Below are the code and all the weights of a small trained network. Each question names an input and a target symbol and asks about switching units off, where a switched-off unit gives its printed mean instead of its output.

import numpy as np


def w(rows, s, z=0):
    codes = np.array(rows[::2]) - 128.0
    scale = np.full(codes.shape[1], s)
    scale[-1] = z or s
    return codes * scale


def f(y):
    return y / 2 * (1 + np.tanh(0.7978845608 * (y + 0.044715 * y**3)))


def softmax(a):
    e = np.exp(a - a.max(-1, keepdims=True))
    return e / e.sum(-1, keepdims=True)


def log_softmax(a):
    a = a - a.max(-1, keepdims=True)
    return a - np.log(np.exp(a).sum(-1, keepdims=True))


def net(x, mask):
    ids = ['ΘΛΩεζημφψ'.index(c) for c in x.split()]
    T = len(ids)
    res = E[ids] + P[:T]
    u = 0
    for l in range(3):
        r = res
        for j in range(2):
            rows = slice(2 * j, 2 * j + 2)
            q, k, v = (r @ M[l][rows].T for M in (Q, K, V))
            z = softmax(np.where(np.tri(T) > 0, q @ k.T / 2**0.5, -1e9)) @ v
            o = O[l][rows]
            res = res + np.where(mask[u + j], z, o[:, -1]) @ o[:, :-1]
        u += 2
        y = f(res @ A[l][:, :-1].T + A[l][:, -1])
        res = res + np.where(mask[u : u + 8], y, B[l][:, -1]) @ B[l][:, :-1]
        u += 8
    return log_softmax(res[-1] @ U[:, :-1].T + U[:, -1])


Q, K, V, O, A, B = {}, {}, {}, {}, {}, {}
E = w([
[41,91,180,147,76,180,56,116,224],'Θ',
[195,163,186,57,191,107,138,63,152],'Λ',
[229,138,30,182,43,74,101,132,198],'Ω',
[47,171,40,198,166,42,141,79,125],'ε',
[202,101,84,212,163,116,38,137,83],'ζ',
[115,184,35,145,139,159,200,207,174],'η',
[131,141,150,125,214,28,102,225,125],'μ',
[109,149,110,197,237,209,142,181,63],'φ',
[138,64,173,254,119,75,229,156,149],'ψ',
],0.0092)
P = w([
[94,3,63,76,190,92,134,180,120],'0',
[96,150,123,136,118,113,146,148,94],'1',
[132,128,104,150,162,126,129,118,149],'2',
[137,135,110,159,167,113,139,110,168],'3',
[152,155,111,166,166,122,122,118,170],'4',
[152,173,127,166,171,119,116,124,168],'5',
[152,180,127,179,162,109,122,136,169],'6',
[147,188,137,182,158,104,104,156,171],'7',
[133,199,131,194,143,86,102,169,188],'8',
],0.0061)
Q[0] = w([
[2,199,54,193,136,155,177,226,141],'L0H1',
[205,236,23,161,218,31,109,95,188],'L0H1',
[104,83,174,46,84,142,116,59,104],'L0H2',
[179,171,74,215,206,66,133,158,195],'L0H2',
],0.0059)
K[0] = w([
[255,198,216,104,181,98,153,70,112],'L0H1',
[135,188,205,236,69,190,71,143,174],'L0H1',
[106,198,121,217,91,163,142,217,68],'L0H2',
[156,161,216,24,202,184,136,38,136],'L0H2',
],0.0073)
V[0] = w([
[234,167,120,56,108,180,139,173,153],'L0H1',
[80,113,171,104,127,211,187,162,186],'L0H1',
[58,40,39,207,98,99,124,253,136],'L0H2',
[212,194,182,49,146,151,177,57,126],'L0H2',
],0.0049)
O[0] = w([
[210,192,103,47,66,193,147,200,121,93],'L0H1',
[131,144,155,158,154,225,232,143,188,69],'L0H1',
[183,20,71,27,136,139,207,69,149,7],'L0H2',
[109,255,203,232,120,128,83,167,97,244],'L0H2',
],0.005,0.0021)
A[0] = w([
[176,129,54,131,81,97,96,114,97,255],'L0N1',
[117,196,179,145,67,150,101,98,98,160],'L0N2',
[97,131,135,187,116,121,192,128,116,224],'L0N3',
[123,105,204,154,102,136,124,123,122,195],'L0N4',
[151,67,139,205,115,134,120,145,23,202],'L0N5',
[158,63,47,50,56,118,200,128,152,64],'L0N6',
[155,121,155,132,160,107,119,178,92,109],'L0N7',
[183,100,132,3,176,142,155,28,17,217],'L0N8',
],0.0067,0.0014)
B[0] = w([
[198,172,53,155,137,95,98,86,131,196],'L0N1',
[74,189,196,242,68,140,11,144,134,252],'L0N2',
[94,141,113,219,138,117,194,126,144,240],'L0N3',
[136,91,214,198,141,134,123,116,159,157],'L0N4',
[176,100,130,254,153,133,130,130,79,196],'L0N5',
[186,228,175,179,107,138,174,5,110,226],'L0N6',
[168,119,155,130,203,111,131,150,78,192],'L0N7',
[176,51,45,43,255,68,140,212,214,224],'L0N8',
],0.0046,0.0019)
Q[1] = w([
[175,187,166,129,255,75,125,98,196],'L1H1',
[61,117,132,142,99,153,92,140,110],'L1H1',
[122,161,115,137,233,53,134,53,167],'L1H2',
[91,129,91,126,171,103,134,85,145],'L1H2',
],0.0095)
K[1] = w([
[74,235,210,169,66,122,23,233,116],'L1H1',
[114,57,108,140,122,173,165,23,209],'L1H1',
[2,136,124,212,131,9,103,105,88],'L1H2',
[39,94,53,181,133,57,142,77,105],'L1H2',
],0.006)
V[1] = w([
[189,87,111,240,52,185,51,109,131],'L1H1',
[213,102,237,41,153,71,94,4,189],'L1H1',
[18,255,103,156,64,99,99,78,131],'L1H2',
[154,123,31,43,158,165,106,58,103],'L1H2',
],0.0037)
O[1] = w([
[188,22,61,192,56,174,76,113,79,171],'L1H1',
[144,238,177,221,89,23,67,172,174,2],'L1H1',
[23,120,67,89,196,71,119,2,89,173],'L1H2',
[100,199,91,129,104,186,104,186,145,72],'L1H2',
],0.0042,0.00096)
A[1] = w([
[129,120,118,118,148,155,126,130,127,175],'L1N1',
[101,140,182,119,91,143,89,102,153,247],'L1N2',
[107,126,114,120,152,114,136,106,105,109],'L1N3',
[143,89,119,62,140,142,120,86,104,118],'L1N4',
[127,122,165,160,142,182,85,115,53,5],'L1N5',
[133,126,146,9,143,103,165,166,146,58],'L1N6',
[126,89,125,68,134,154,127,78,132,206],'L1N7',
[113,128,125,122,124,134,118,123,135,146],'L1N8',
],0.011,0.0019)
B[1] = w([
[109,105,105,99,143,149,134,167,132,136],'L1N1',
[57,105,186,101,101,129,54,136,196,213],'L1N2',
[95,116,98,125,181,104,137,94,123,158],'L1N3',
[76,105,80,141,42,151,142,102,149,121],'L1N4',
[199,187,166,114,212,159,155,2,70,254],'L1N5',
[184,129,93,125,209,169,172,24,184,240],'L1N6',
[42,100,93,130,57,174,144,97,169,134],'L1N7',
[106,121,110,106,125,133,106,126,141,121],'L1N8',
],0.0059,0.0025)
Q[2] = w([
[148,2,65,35,56,88,193,148,34],'L2H1',
[207,2,61,20,130,100,211,104,89],'L2H1',
[109,245,127,138,106,231,147,141,218],'L2H2',
[124,63,161,178,170,72,18,60,44],'L2H2',
],0.0057)
K[2] = w([
[203,145,1,145,164,59,197,176,132],'L2H1',
[200,218,19,207,149,119,207,212,63],'L2H1',
[98,192,72,163,48,182,156,147,91],'L2H2',
[126,108,203,125,176,74,33,145,150],'L2H2',
],0.0077)
V[2] = w([
[80,77,174,101,24,162,77,152,192],'L2H1',
[94,64,146,39,32,160,102,117,155],'L2H1',
[98,94,164,63,146,186,150,90,93],'L2H2',
[97,191,133,254,166,130,106,125,111],'L2H2',
],0.0055)
O[2] = w([
[172,128,98,196,192,150,143,105,214,61],'L2H1',
[165,168,123,178,207,118,121,125,218,1],'L2H1',
[149,125,159,153,140,102,49,177,114,11],'L2H2',
[180,95,104,1,112,160,190,144,139,246],'L2H2',
],0.0062,0.0031)
A[2] = w([
[117,111,203,99,138,103,64,169,15,1],'L2N1',
[137,136,129,121,121,119,120,128,127,111],'L2N2',
[163,136,170,44,146,109,87,121,104,154],'L2N3',
[90,78,120,112,3,151,93,203,92,138],'L2N4',
[79,2,112,88,141,135,134,217,110,142],'L2N5',
[116,144,134,70,133,211,161,156,99,152],'L2N6',
[107,180,215,103,128,66,92,182,130,75],'L2N7',
[210,106,168,134,183,179,161,78,147,45],'L2N8',
],0.0075,0.0056)
B[2] = w([
[173,208,79,200,66,151,148,43,255,198],'L2N1',
[133,144,118,139,119,124,118,136,133,115],'L2N2',
[171,107,174,76,160,73,117,157,125,254],'L2N3',
[126,36,127,171,135,157,79,184,77,186],'L2N4',
[51,205,154,229,59,141,74,178,130,180],'L2N5',
[111,165,149,82,138,201,153,155,131,210],'L2N6',
[74,218,161,172,104,102,99,176,152,172],'L2N7',
[46,116,94,166,96,138,81,180,122,239],'L2N8',
],0.0073,0.003)
U = w([
[199,117,194,49,225,52,120,162,115,232],'Θ',
[10,132,62,115,122,62,121,55,98,111],'Λ',
[191,35,82,129,113,128,4,160,73,210],'Ω',
[133,37,229,198,95,104,248,102,106,154],'ε',
[48,118,127,122,149,223,99,217,78,107],'ζ',
[242,165,83,127,29,125,100,48,133,80],'η',
[129,91,92,170,179,143,109,137,208,74],'μ',
[104,254,171,167,52,80,99,152,134,4],'φ',
[154,168,100,79,124,226,250,88,135,191],'ψ',
],0.0044,0.0024)

Each question gives the input, a string of symbols that net reads in full, and the target symbol t.
The units are the heads (2 rows each of Q, K, V and O) and the neurons (one row each of A and B). Each row of codes is followed by its name. A weight is (code - 128) times the scale printed after its matrix; where a second scale follows, it is the last column's (O, A, B and U).
mask holds one flag per unit, layer by layer, with each layer's heads first. A switched-off unit (its flag False) gives its mean, the last column of its rows in O or B, instead of its output. The means were averaged over made-up inputs and are rounded, as every weight is.
A unit's drop is (log p(t) with every unit on - log p(t) with that unit switched off) / (log p(t) with every unit on - log p(t) with every unit switched off).
The circuit of an input: a set's keep is (log p(t) with only the set's units on - log p(t) with every unit switched off) / (log p(t) with every unit on - log p(t) with every unit switched off). Starting from the 12 units with the biggest drops (on a tie, the unit counted first), units are removed one at a time, each time the one whose removal leaves the highest keep (on an exact tie, the one counted first), for as long as the keep stays at least 0.8.
units of the circuit, in order: the units of the circuit, biggest drop first
k most important neurons: the k neurons with the biggest drops, biggest first
k most important neurons of layer l: the k neurons of layer l with the biggest drops, biggest first
heads that matter: for each layer, one digit per head in row order, 1 if its drop is at least 0.15 and else 0, layers parted by /
input Ω μ η Λ Θ Λ, target μ: heads that matter : 00 / 00 / 10
input ψ ε Ω Λ ψ μ, target φ: units of the circuit, in order : (L0H2 L2N7)
input Λ ε Λ, target Λ: heads that matter : 10 / 11 / 00
input ε Λ η ε μ Ω ε μ, target φ: units of the circuit, in order : (L2N7 L1N6 L0H2)
input Ω η Ω Λ Λ, target φ: units of the circuit, in order : (L0H2 L2N7 L1H1 L1N6)
input Λ η μ Ω Θ ψ φ ψ μ, target μ: heads that matter : 00 / 00 / 10
input η φ η Λ ε Θ μ ε, target μ: 2 most important neurons : (L1N2 L1N5)
input ψ ζ Λ ψ ψ φ, target ψ: heads that matter : 01 / 00 / 10
input μ ε η φ, target ζ: most important neuron : (L2N5)
input Λ Λ Ω Θ ζ ε η Λ Ω, target μ: units of the circuit, in order : (L2H1 L1N2 L1N5)
input Θ η Λ φ, target μ: 2 most important neurons : (L1N7 L2N8)
input η φ ε φ Θ μ ε ε Λ, target μ: heads that matter : 01 / 10 / 10
input ψ Λ η, target ζ: heads that matter : 01 / 10 / 10
input ε η η ε Θ Λ φ, target μ: 3 most important neurons : (L1N2 L2N8 L1N7)
input ε Λ μ μ φ, target ψ: 4 most important neurons : (L1N5 L0N8 L2N6 L2N1)
input ε Λ ε ζ, target η: 4 most important neurons : (L2N1 L0N8 L1N5 L1N6)
input Λ η Λ Θ ε Θ η Λ ψ, target μ: most important neuron : (L1N2)
input η Λ φ Ω η ε Ω, target Ω: 2 most important neurons : (L2N4 L0N8)
input ψ Θ Λ μ, target μ: heads that matter : 01 / 00 / 10
input Θ η Λ ψ μ η ζ, target μ: 2 most important neurons : (L2N8 L1N7)
input μ Λ ζ Ω, target Ω: most important neuron : (L2N4)
input ζ ε Λ ψ ζ, target η: 2 most important neurons of layer 0 : (L0N8 L0N2)
input Θ μ η φ Λ η, target μ: 3 most important neurons of layer 1 : (L1N7 L1N5 L1N2)
input ψ Λ ζ Θ μ Ω, target μ: 2 most important neurons : (L1N2 L1N5)
input η μ ζ Θ Λ η ψ, target μ: 2 most important neurons : (L1N2 L2N8)
input μ ψ Λ, target Θ: 3 most important neurons of layer 2 : (L2N3 L2N1 L2N5)
input μ Ω η η, target ψ: most important neuron of layer 2 : (L2N6)
input Λ ε ε η, target ζ: 2 most important neurons of layer 1 : (L1N6 L1N5)
